Below is a small trained network, with its code and all its weights. Each question gives an input and a target symbol and asks what happens when units are switched off, that is, made to give their printed mean instead of their output.

import numpy as np


def w(rows, s, z=0):
    codes = np.array(rows[::2]) - 128.0
    scale = np.full(codes.shape[1], s)
    scale[-1] = z or s
    return codes * scale


def norm(h):
    return h / np.sqrt((h * h).mean(-1, keepdims=True) + 1e-5)


def f(y):
    return np.maximum(y, 0)


def softmax(a):
    e = np.exp(a - a.max(-1, keepdims=True))
    return e / e.sum(-1, keepdims=True)


def log_softmax(a):
    a = a - a.max(-1, keepdims=True)
    return a - np.log(np.exp(a).sum(-1, keepdims=True))


def net(x, mask):
    ids = ['αγζηπτψω'.index(c) for c in x.split()]
    T = len(ids)
    res = E[ids] + P[:T]
    r = norm(res)
    for j in range(2):
        rows = slice(3 * j, 3 * j + 3)
        q, k, v = (r @ M[0][rows].T for M in (Q, K, V))
        z = softmax(np.where(np.tri(T) > 0, q @ k.T / 3**0.5, -1e9)) @ v
        o = O[0][rows]
        res = res + np.where(mask[j], z, o[:, -1]) @ o[:, :-1]
    y = f(norm(res) @ A[0][:, :-1].T + A[0][:, -1])
    res = res + np.where(mask[2:18], y, B[0][:, -1]) @ B[0][:, :-1]
    return log_softmax(norm(res)[-1] @ U[:, :-1].T + U[:, -1])


Q, K, V, O, A, B = {}, {}, {}, {}, {}, {}
E = w([
[105,106,181,31,73],'α',
[6,212,150,114,93],'γ',
[68,174,112,208,191],'ζ',
[153,195,193,132,84],'η',
[129,191,172,214,71],'π',
[198,136,198,191,109],'τ',
[104,68,77,166,47],'ψ',
[169,63,143,160,60],'ω',
],0.018)
P = w([
[202,207,106,21,175],'0',
[159,158,92,25,151],'1',
[147,141,116,69,149],'2',
[110,110,142,74,155],'3',
[84,97,167,105,154],'4',
[63,67,222,117,139],'5',
[11,74,184,120,166],'6',
[19,38,253,134,137],'7',
],0.0052)
Q[0] = w([
[117,67,145,146,165],'h1',
[220,132,59,166,137],'h1',
[115,102,102,5,181],'h1',
[63,117,222,189,101],'h2',
[151,90,106,142,184],'h2',
[125,109,96,123,127],'h2',
],0.017)
K[0] = w([
[53,32,112,120,171],'h1',
[239,161,38,67,123],'h1',
[75,180,9,20,203],'h1',
[55,55,244,172,80],'h2',
[106,220,120,90,54],'h2',
[165,145,138,98,159],'h2',
],0.011)
V[0] = w([
[142,94,51,169,199],'h1',
[149,242,121,127,113],'h1',
[108,78,107,187,27],'h1',
[49,178,24,196,84],'h2',
[39,102,162,64,111],'h2',
[143,254,180,67,115],'h2',
],0.0091)
O[0] = w([
[86,156,128,200,126,50],'h1',
[121,141,136,81,103,195],'h1',
[89,117,1,126,157,254],'h1',
[130,87,119,213,65,225],'h2',
[125,167,97,71,101,131],'h2',
[31,82,135,142,157,139],'h2',
],0.0099,0.0032)
A[0] = w([
[123,197,158,147,99,173],'n1',
[133,203,122,170,105,108],'n2',
[163,139,173,88,110,193],'n3',
[169,138,94,146,160,192],'n4',
[147,205,146,141,155,189],'n5',
[78,112,160,158,150,2],'n6',
[153,198,142,83,70,112],'n7',
[121,122,175,72,175,152],'n8',
[123,5,141,112,132,85],'n9',
[100,49,192,161,137,57],'n10',
[179,72,75,102,202,2],'n11',
[65,147,80,95,62,113],'n12',
[141,232,136,102,160,115],'n13',
[158,187,186,196,212,90],'n14',
[173,105,93,192,202,54],'n15',
[210,86,160,144,182,106],'n16',
],0.012,0.0019)
B[0] = w([
[172,173,131,80,105,201],'n1',
[80,174,172,173,112,194],'n2',
[153,103,102,208,134,200],'n3',
[173,108,119,118,185,175],'n4',
[116,191,130,157,88,192],'n5',
[84,45,124,93,125,203],'n6',
[250,97,159,148,157,188],'n7',
[91,118,163,150,176,205],'n8',
[89,177,153,218,111,186],'n9',
[109,84,180,148,194,200],'n10',
[176,169,79,14,163,160],'n11',
[76,131,99,112,45,234],'n12',
[164,170,85,56,80,176],'n13',
[85,207,126,187,62,253],'n14',
[230,151,71,153,202,212],'n15',
[79,130,3,122,94,172],'n16',
],0.016,0.0056)
U = w([
[88,185,112,7,76,2],'α',
[73,1,48,111,63,46],'γ',
[132,130,84,202,64,212],'ζ',
[46,225,139,135,223,120],'η',
[123,43,157,95,145,152],'π',
[62,199,175,136,86,30],'τ',
[200,144,68,94,124,171],'ψ',
[161,118,68,19,195,52],'ω',
],0.0091,0.0038)

Each question gives the input, a string of symbols that net reads in full, and the target symbol t.
The units are the heads (3 rows each of Q, K, V and O) and the neurons (one row each of A and B). Each row of codes is followed by its name. A weight is (code - 128) times the scale printed after its matrix; where a second scale follows, it is the last column's (O, A, B and U).
mask holds one flag per unit, heads first, then neurons. A switched-off unit (its flag False) gives its mean, the last column of its rows in O or B, instead of its output. The means were averaged over made-up inputs and are rounded, as every weight is.
A unit's drop is (log p(t) with every unit on - log p(t) with that unit switched off) / (log p(t) with every unit on - log p(t) with every unit switched off).
The circuit of an input: a set's keep is (log p(t) with only the set's units on - log p(t) with every unit switched off) / (log p(t) with every unit on - log p(t) with every unit switched off). Starting from the 12 units with the biggest drops (on a tie, the unit counted first), units are removed one at a time, each time the one whose removal leaves the highest keep (on an exact tie, the one counted first), for as long as the keep stays at least 0.8.
units of the circuit, in order: the units of the circuit, biggest drop first
most important unit: the unit with the biggest drop
top k neurons: the k neurons with the biggest drops, biggest first
which heads matter: for each layer, one digit per head in row order, 1 if its drop is at least 0.15 and else 0, layers parted by /
drop when u is switched off: that unit's drop, to one decimal
input ζ ζ ζ ζ ζ η, target π: which heads matter : 11
input π α τ γ, target α: most important unit : n13
input ζ ζ ζ τ ψ ω ζ, target ψ: units of the circuit, in order : (h2; n13)
input τ ζ τ γ π ζ ζ α, target π: which heads matter : 10
input γ ζ π α ζ, target γ: which heads matter : 11
input τ α ζ π τ ψ τ ω, target ψ: units of the circuit, in order : (h2; h1; n11)
input α ψ ζ γ γ, target α: which heads matter : 00
input ζ ζ γ ζ ζ π α, target π: which heads matter : 10
input τ ψ ζ ζ ζ α π ω, target ω: units of the circuit, in order : (h1; h2; n11)
input ψ ζ ω ζ, target ψ: units of the circuit, in order : (n15; h2)
input η τ α, target η: which heads matter : 01
input α ζ ζ ζ α τ, target η: top 2 neurons : (n8; n12)
input ω η π τ, target η: which heads matter : 01
input τ α ζ ω, target ω: which heads matter : 11
input η ψ ψ α, target ζ: most important unit : n3
input ω ζ τ ω ψ, target ψ: units of the circuit, in order : (h1; h2; n11)
input ζ ω ψ ψ α, target ψ: units of the circuit, in order : (h2; n7)
input α ζ ζ ζ, target τ: which heads matter : 10
input γ γ ψ ζ ω α, target ψ: which heads matter : 01
input ζ τ ζ ω ζ π, target ψ: top neuron : (n7)
input ψ ψ π ζ ψ ω π, target ψ: top 2 neurons : (n7; n13)
input ζ π ζ ζ ζ ψ ψ η, target ψ: drop when h2 is switched off : 0.1
input ψ ω ψ ω τ, target ψ: drop when n14 is switched off : -0.1
